Here is a tiny trained network, its code and every weight. The questions are about switching its units off for an input and a class, where a switched-off unit gives its printed mean instead of its output.

import numpy as np


def w(rows, s, z=0):
    codes = np.array(rows[::2]) - 128.0
    scale = np.full(codes.shape[1], s)
    scale[-1] = z or s
    return codes * scale


def f(y):
    return np.maximum(y, 0)


def log_softmax(a):
    a = a - a.max(-1, keepdims=True)
    return a - np.log(np.exp(a).sum(-1, keepdims=True))


def net(x, mask):
    res = np.array(x, float).reshape(1, 4) / 4 @ E
    y = f(res @ A[0][:, :-1].T + A[0][:, -1])
    res = res + np.where(mask, y, B[0][:, -1]) @ B[0][:, :-1]
    return log_softmax(res[-1] @ U[:, :-1].T + U[:, -1])


A, B = {}, {}
E = w([
[204,116,3],'x0',
[62,63,188],'x1',
[132,53,152],'x2',
[90,111,120],'x3',
],0.011)
A[0] = w([
[179,255,141,102],'N0',
[21,157,133,227],'N1',
[116,151,181,2],'N2',
[228,108,106,20],'N3',
[42,177,12,73],'N4',
[96,199,162,85],'N5',
],0.01,0.004)
B[0] = w([
[254,191,228,234],'N0',
[20,135,67,253],'N1',
[44,114,103,167],'N2',
[116,72,32,210],'N3',
[25,219,45,202],'N4',
[92,177,75,186],'N5',
],0.0061,0.0067)
U = w([
[239,40,27,199],'0',
[59,69,174,255],'1',
[154,112,130,1],'2',
[166,228,104,106],'3',
[4,234,43,152],'4',
[140,115,122,1],'5',
[155,198,181,50],'6',
],0.013,0.0069)

Each question gives the input, the list of numbers given to net, and the class t.
The units are the neurons (one row each of A and B). Each row of codes is followed by its name. A weight is (code - 128) times the scale printed after its matrix; where a second scale follows, it is the last column's (A, B and U).
mask holds one flag per neuron, in row order. A switched-off neuron (its flag False) gives its mean, the last column of its row in B, instead of its output. The means were averaged over made-up inputs and are rounded, as every weight is.
A unit's drop is (log p(t) with every unit on - log p(t) with that unit switched off) / (log p(t) with every unit on - log p(t) with every unit switched off).
unit that matters most: the unit with the biggest drop
k most important neurons: the k neurons with the biggest drops, biggest first
drop when u is switched off: that unit's drop, to one decimal
input [1,0,-1,-7], class 0: unit that matters most -> N4
input [-6,4,-2,-5], class 4: 4 most important neurons -> N1, N5, N0, N2
input [2,-4,-8,0], class 3: 2 most important neurons -> N0, N1
input [3,-3,-4,-1], class 3: 3 most important neurons -> N0, N1, N4
input [-6,-8,-2,2], class 6: 3 most important neurons -> N0, N4, N3
input [2,0,-1,-4], class 0: 2 most important neurons -> N4, N1
input [0,-5,-3,2], class 3: 2 most important neurons -> N0, N1
input [6,0,-7,-4], class 3: 2 most important neurons -> N0, N4
input [-2,-6,-2,1], class 3: drop when N0 is switched off -> 0.4
input [-2,-4,-8,-2], class 3: drop when N0 is switched off -> 1.5
input [-5,-2,-7,-5], class 3: drop when N0 is switched off -> 1.7
